Here is a tiny trained network, its code and every weight. The questions are about switching its units off for an input and a class, where a switched-off unit gives its printed mean instead of its output.

import numpy as np


def w(rows, s, z=0):
    codes = np.array(rows[::2]) - 128.0
    scale = np.full(codes.shape[1], s)
    scale[-1] = z or s
    return codes * scale


def norm(h):
    return h / np.sqrt((h * h).mean(-1, keepdims=True) + 1e-5)


def f(y):
    return y / 2 * (1 + np.tanh(0.7978845608 * (y + 0.044715 * y**3)))


def log_softmax(a):
    a = a - a.max(-1, keepdims=True)
    return a - np.log(np.exp(a).sum(-1, keepdims=True))


def net(x, mask):
    res = np.array(x, float).reshape(1, 8) / 4 @ E
    u = 0
    for l in range(2):
        y = f(norm(res) @ A[l][:, :-1].T + A[l][:, -1])
        res = res + np.where(mask[u : u + 9], y, B[l][:, -1]) @ B[l][:, :-1]
        u += 9
    return log_softmax(norm(res)[-1] @ U[:, :-1].T + U[:, -1])


A, B = {}, {}
E = w([
[126,129,129,127,129,128,127],'x0',
[126,129,128,128,130,128,126],'x1',
[130,128,129,125,127,128,130],'x2',
[127,127,128,127,129,129,127],'x3',
[79,145,53,111,36,154,96],'x4',
[130,127,128,129,128,129,129],'x5',
[48,95,120,83,155,124,251],'x6',
[174,117,52,164,196,186,126],'x7',
],0.015)
A[0] = w([
[143,136,74,145,144,154,127,70],'0.n1',
[154,136,76,113,50,143,20,107],'0.n2',
[110,141,97,118,93,121,116,51],'0.n3',
[122,110,97,154,91,108,74,82],'0.n4',
[171,124,5,137,204,174,122,208],'0.n5',
[161,134,128,157,128,149,73,61],'0.n6',
[150,135,178,156,111,126,67,69],'0.n7',
[184,133,172,142,141,126,21,160],'0.n8',
[64,132,41,127,61,152,122,1],'0.n9',
],0.022,0.0063)
B[0] = w([
[127,150,153,64,113,148,66,163],'0.n1',
[125,216,211,155,111,250,157,231],'0.n2',
[50,204,58,117,89,113,217,152],'0.n3',
[89,178,131,155,100,146,167,167],'0.n4',
[74,148,55,193,228,177,77,251],'0.n5',
[182,109,121,87,118,190,52,174],'0.n6',
[182,178,120,199,129,24,153,179],'0.n7',
[106,7,48,61,94,46,134,227],'0.n8',
[201,6,84,97,105,39,66,202],'0.n9',
],0.023,0.019)
A[1] = w([
[88,148,252,126,231,150,157,167],'1.n1',
[172,105,188,66,27,127,114,96],'1.n2',
[156,215,130,222,255,162,156,45],'1.n3',
[126,150,141,107,155,159,92,2],'1.n4',
[22,113,49,86,92,156,78,107],'1.n5',
[195,92,147,56,99,57,175,68],'1.n6',
[110,156,138,147,176,73,3,97],'1.n7',
[129,53,47,105,197,130,128,79],'1.n8',
[166,63,175,70,97,102,181,91],'1.n9',
],0.022,0.0037)
B[1] = w([
[107,157,150,119,201,194,159,193],'1.n1',
[84,148,127,146,160,92,181,201],'1.n2',
[102,161,163,103,4,85,118,211],'1.n3',
[114,87,179,154,93,126,137,150],'1.n4',
[177,97,135,138,147,91,104,242],'1.n5',
[86,105,149,91,100,135,67,239],'1.n6',
[172,93,135,89,125,131,196,198],'1.n7',
[148,145,108,165,182,121,208,255],'1.n8',
[137,128,163,80,100,130,70,217],'1.n9',
],0.039,0.017)
U = w([
[81,75,160,59,92,31,73,138],'0',
[77,223,151,176,111,139,211,200],'1',
[204,63,61,171,194,100,144,186],'2',
[160,146,126,185,94,250,24,5],'3',
[77,151,216,62,192,219,94,58],'4',
],0.016,0.0031)

Each question gives the input, the list of numbers given to net, and the class t.
The units are the neurons (one row each of A and B). Each row of codes is followed by its name. A weight is (code - 128) times the scale printed after its matrix; where a second scale follows, it is the last column's (A, B and U).
mask holds one flag per neuron, layer by layer. A switched-off neuron (its flag False) gives its mean, the last column of its row in B, instead of its output. The means were averaged over made-up inputs and are rounded, as every weight is.
A unit's drop is (log p(t) with every unit on - log p(t) with that unit switched off) / (log p(t) with every unit on - log p(t) with every unit switched off).
The circuit of an input: a set's keep is (log p(t) with only the set's units on - log p(t) with every unit switched off) / (log p(t) with every unit on - log p(t) with every unit switched off). Starting from the 12 units with the biggest drops (on a tie, the unit counted first), units are removed one at a time, each time the one whose removal leaves the highest keep (on an exact tie, the one counted first), for as long as the keep stays at least 0.8.
circuit, biggest first: the units of the circuit, biggest drop first
most important unit: the unit with the biggest drop
k most important neurons: the k neurons with the biggest drops, biggest first
top k neurons in layer l: the k neurons of layer l with the biggest drops, biggest first
drop of u: that unit's drop, to one decimal
input [-4,-7,3,-1,0,3,3,-7], class 4: top 3 neurons in layer 0 => 0.n8, 0.n9, 0.n5
input [1,-4,-1,3,8,6,-7,-8], class 1: circuit, biggest first => 0.n2
input [-6,-6,0,-1,4,7,-1,8], class 3: 2 most important neurons => 0.n2, 0.n8
input [7,-3,-3,1,1,-1,-8,5], class 3: top 3 neurons in layer 0 => 0.n2, 0.n9, 0.n4
input [-2,0,-8,5,-3,-6,8,-6], class 4: top 4 neurons in layer 0 => 0.n8, 0.n5, 0.n9, 0.n2
input [7,-4,2,4,-8,-8,6,-3], class 4: top 2 neurons in layer 0 => 0.n5, 0.n8
input [2,6,-5,8,-2,5,5,-1], class 4: 3 most important neurons => 0.n5, 0.n8, 0.n9
input [-2,0,-8,-7,8,-5,-1,-6], class 1: 3 most important neurons => 0.n2, 0.n8, 0.n5
input [-1,-7,-5,-3,-1,6,7,-7], class 4: 4 most important neurons => 0.n8, 0.n9, 0.n5, 1.n1
input [7,3,-6,1,1,5,8,3], class 2: top 2 neurons in layer 1 => 1.n5, 1.n8
input [6,8,4,-7,1,-8,-6,6], class 3: 4 most important neurons => 0.n2, 0.n9, 1.n3, 0.n6
input [3,1,3,6,0,2,6,-3], class 4: 2 most important neurons => 0.n5, 0.n8
input [-2,1,-2,-4,-7,-3,2,3], class 1: 2 most important neurons => 0.n8, 1.n3
input [-7,5,-4,3,7,-2,2,7], class 2: most important unit => 0.n9
input [-7,5,1,2,5,-4,-6,-1], class 1: top 2 neurons in layer 0 => 0.n2, 0.n5
input [-6,2,-1,8,-1,-5,3,0], class 4: 4 most important neurons => 0.n5, 0.n8, 0.n9, 0.n7
input [7,-2,-6,-1,-5,3,3,-5], class 4: 2 most important neurons => 0.n8, 0.n5
input [0,8,7,-8,0,-6,7,5], class 1: 3 most important neurons => 0.n8, 1.n3, 0.n9
input [6,6,4,5,-8,-5,6,-7], class 4: 4 most important neurons => 0.n8, 0.n5, 0.n9, 1.n1
input [7,7,7,0,8,5,-1,-4], class 1: 2 most important neurons => 0.n2, 0.n8
input [1,-3,0,6,5,1,-4,-7], class 1: drop of 0.n2 => 0.8
input [1,5,-3,-4,7,4,2,5], class 2: drop of 0.n9 => 3.1
input [-2,4,-6,-2,2,-6,-3,-6], class 1: drop of 0.n2 => 0.5
